Below are the code and all the weights of a small trained network. Each question names an input and a target symbol and asks about switching units off, where a switched-off unit gives its printed mean instead of its output.

import numpy as np


def w(rows, s, z=0):
    codes = np.array(rows[::2]) - 128.0
    scale = np.full(codes.shape[1], s)
    scale[-1] = z or s
    return codes * scale


def f(y):
    return np.maximum(y, 0)


def softmax(a):
    e = np.exp(a - a.max(-1, keepdims=True))
    return e / e.sum(-1, keepdims=True)


def log_softmax(a):
    a = a - a.max(-1, keepdims=True)
    return a - np.log(np.exp(a).sum(-1, keepdims=True))


def net(x, mask):
    ids = ['δζλμξπψ'.index(c) for c in x.split()]
    T = len(ids)
    res = E[ids] + P[:T]
    u = 0
    for l in range(2):
        q, k, v = (res @ M[l].T for M in (Q, K, V))
        z = softmax(np.where(np.tri(T) > 0, q @ k.T / 2**0.5, -1e9)) @ v
        res = res + np.where(mask[u], z, O[l][:, -1]) @ O[l][:, :-1]
        u += 1
        y = f(res @ A[l][:, :-1].T + A[l][:, -1])
        res = res + np.where(mask[u : u + 12], y, B[l][:, -1]) @ B[l][:, :-1]
        u += 12
    return log_softmax(res[-1] @ U[:, :-1].T + U[:, -1])


Q, K, V, O, A, B = {}, {}, {}, {}, {}, {}
E = w([
[247,201,100,167,169],'δ',
[178,155,70,139,153],'ζ',
[197,133,189,154,113],'λ',
[101,189,161,153,28],'μ',
[151,81,215,142,120],'ξ',
[23,136,128,110,134],'π',
[128,86,122,136,176],'ψ',
],0.013)
P = w([
[90,164,122,158,152],'0',
[176,119,142,78,156],'1',
[96,153,116,81,123],'2',
[145,122,121,188,135],'3',
[162,116,157,106,147],'4',
[90,148,119,96,109],'5',
[141,108,120,213,123],'6',
[162,110,169,117,140],'7',
[89,142,125,96,96],'8',
[141,95,125,234,109],'9',
[166,105,169,118,137],'10',
[88,143,123,99,95],'11',
[139,90,113,247,102],'12',
],0.014)
Q[0] = w([
[87,133,107,249,112],'0.h0',
[167,92,145,182,172],'0.h0',
],0.018)
K[0] = w([
[145,114,139,246,179],'0.h0',
[108,129,191,233,54],'0.h0',
],0.012)
V[0] = w([
[153,75,174,96,53],'0.h0',
[77,39,48,82,254],'0.h0',
],0.0062)
O[0] = w([
[69,153,173,47,196,10],'0.h0',
[118,2,22,77,53,137],'0.h0',
],0.0052,0.0013)
A[0] = w([
[129,118,198,86,166,201],'0.n0',
[85,149,46,120,134,128],'0.n1',
[222,70,133,227,115,125],'0.n2',
[253,163,161,127,120,85],'0.n3',
[109,196,74,92,122,118],'0.n4',
[131,136,45,165,85,6],'0.n5',
[55,112,109,87,145,115],'0.n6',
[58,59,156,82,151,230],'0.n7',
[154,114,63,92,155,210],'0.n8',
[123,106,139,79,54,55],'0.n9',
[194,142,111,132,127,52],'0.n10',
[101,210,95,124,38,184],'0.n11',
],0.011,0.0027)
B[0] = w([
[165,70,99,124,64,180],'0.n0',
[127,137,188,113,107,171],'0.n1',
[68,166,2,114,155,254],'0.n2',
[70,98,126,87,164,207],'0.n3',
[190,149,82,109,50,153],'0.n4',
[113,29,150,152,49,158],'0.n5',
[89,98,104,107,141,175],'0.n6',
[121,47,116,143,114,210],'0.n7',
[171,96,115,158,121,176],'0.n8',
[151,146,191,127,178,152],'0.n9',
[120,86,154,124,176,153],'0.n10',
[132,189,131,114,70,193],'0.n11',
],0.01,0.007)
Q[1] = w([
[130,88,60,45,139],'1.h0',
[196,126,192,3,143],'1.h0',
],0.0073)
K[1] = w([
[83,79,172,142,102],'1.h0',
[220,108,125,1,110],'1.h0',
],0.0081)
V[1] = w([
[160,125,13,85,223],'1.h0',
[169,183,92,254,130],'1.h0',
],0.0055)
O[1] = w([
[194,155,138,1,115,255],'1.h0',
[214,65,115,123,202,97],'1.h0',
],0.0078,0.0029)
A[1] = w([
[249,132,138,108,178,128],'1.n0',
[191,99,153,152,97,112],'1.n1',
[116,92,119,113,161,144],'1.n2',
[122,132,234,107,164,208],'1.n3',
[87,159,94,94,146,169],'1.n4',
[135,131,151,66,79,152],'1.n5',
[148,166,117,108,121,254],'1.n6',
[169,122,139,178,84,153],'1.n7',
[109,122,144,128,186,129],'1.n8',
[106,93,106,110,178,147],'1.n9',
[150,115,93,200,162,111],'1.n10',
[73,136,121,180,127,134],'1.n11',
],0.015,0.0077)
B[1] = w([
[174,212,133,178,135,167],'1.n0',
[189,135,110,44,253,143],'1.n1',
[134,129,139,115,91,222],'1.n2',
[85,83,171,231,183,155],'1.n3',
[146,77,105,158,154,228],'1.n4',
[99,183,116,142,200,221],'1.n5',
[154,83,122,177,95,219],'1.n6',
[162,67,179,46,123,166],'1.n7',
[92,143,234,135,83,155],'1.n8',
[111,127,170,103,68,255],'1.n9',
[78,173,211,81,152,194],'1.n10',
[126,162,96,80,189,187],'1.n11',
],0.011,0.0093)
U = w([
[161,131,50,207,128,145],'δ',
[185,118,107,63,169,126],'ζ',
[109,141,177,254,121,239],'λ',
[106,239,207,73,118,26],'μ',
[134,107,147,121,229,30],'ξ',
[63,169,73,82,220,5],'π',
[98,64,136,107,9,206],'ψ',
],0.009,0.003)

Each question gives the input, a string of symbols that net reads in full, and the target symbol t.
The units are the heads (2 rows each of Q, K, V and O) and the neurons (one row each of A and B). Each row of codes is followed by its name. A weight is (code - 128) times the scale printed after its matrix; where a second scale follows, it is the last column's (O, A, B and U).
mask holds one flag per unit, layer by layer, with each layer's heads first. A switched-off unit (its flag False) gives its mean, the last column of its rows in O or B, instead of its output. The means were averaged over made-up inputs and are rounded, as every weight is.
A unit's drop is (log p(t) with every unit on - log p(t) with that unit switched off) / (log p(t) with every unit on - log p(t) with every unit switched off).
The circuit of an input: a set's keep is (log p(t) with only the set's units on - log p(t) with every unit switched off) / (log p(t) with every unit on - log p(t) with every unit switched off). Starting from the 12 units with the biggest drops (on a tie, the unit counted first), units are removed one at a time, each time the one whose removal leaves the highest keep (on an exact tie, the one counted first), for as long as the keep stays at least 0.8.
units of the circuit, in order: the units of the circuit, biggest drop first
k most important neurons: the k neurons with the biggest drops, biggest first
top k neurons in layer l: the k neurons of layer l with the biggest drops, biggest first
input λ ψ ζ π ψ ψ ψ, target π: units of the circuit, in order	(0.n2)
input ψ ψ μ μ δ, target λ: top 2 neurons in layer 0	(0.n7 0.n10)
input μ λ ζ λ, target μ: top 2 neurons in layer 1	(1.n8 1.n10)
input π ψ ψ π λ ψ ψ λ, target ψ: 2 most important neurons	(0.n2 0.n3)
input ψ ψ ζ ψ μ ζ, target ζ: 2 most important neurons	(1.n1 0.n2)
input π ψ ψ μ δ, target λ: top 2 neurons in layer 1	(1.n3 1.n8)
input ξ μ ψ μ λ ψ ψ ζ ξ, target ξ: 2 most important neurons	(0.n2 1.n1)
input δ ψ ψ ψ, target δ: 4 most important neurons	(0.n2 1.n0 0.n3 0.n7)
input μ λ δ, target δ: top 3 neurons in layer 0	(0.n4 0.n1 0.n9)
input π ζ ψ λ μ λ δ ζ μ μ ψ, target λ: 2 most important neurons	(1.n3 0.n2)
input π ψ ψ λ, target π: 3 most important neurons	(0.n2 1.n11 0.n3)
input ψ δ λ λ ψ ζ ψ λ μ, target μ: top 4 neurons in layer 0	(0.n2 0.n11 0.n4 0.n3)
input π ζ μ π ξ μ π ψ λ, target λ: units of the circuit, in order	(0.n2 1.n3 0.h0)
input ψ π ζ π ψ μ δ ζ ξ μ, target δ: most important neuron	(0.n2)
input π δ π ψ ψ ψ ψ, target ψ: top 2 neurons in layer 0	(0.n4 0.n2)
input ψ μ ζ λ ξ, target λ: top 2 neurons in layer 0	(0.n3 0.n8)
input ψ ψ ξ, target ξ: units of the circuit, in order	(0.n2 1.n1 1.n3 1.n9)
input ψ ζ π ψ ξ ζ π ψ π ψ π μ, target μ: units of the circuit, in order	(1.n5 0.n11)
input δ ψ ψ λ ψ ψ μ ψ μ ξ μ, target λ: 2 most important neurons	(1.n3 0.n9)
input ζ μ π π ζ π ξ, target π: units of the circuit, in order	(0.n2)
input ψ π λ π ψ δ ξ ξ ψ μ δ π π, target μ: 2 most important neurons	(1.n10 0.n2)
input ζ λ ψ δ ψ ψ π, target δ: top 2 neurons in layer 1	(1.n10 1.n9)
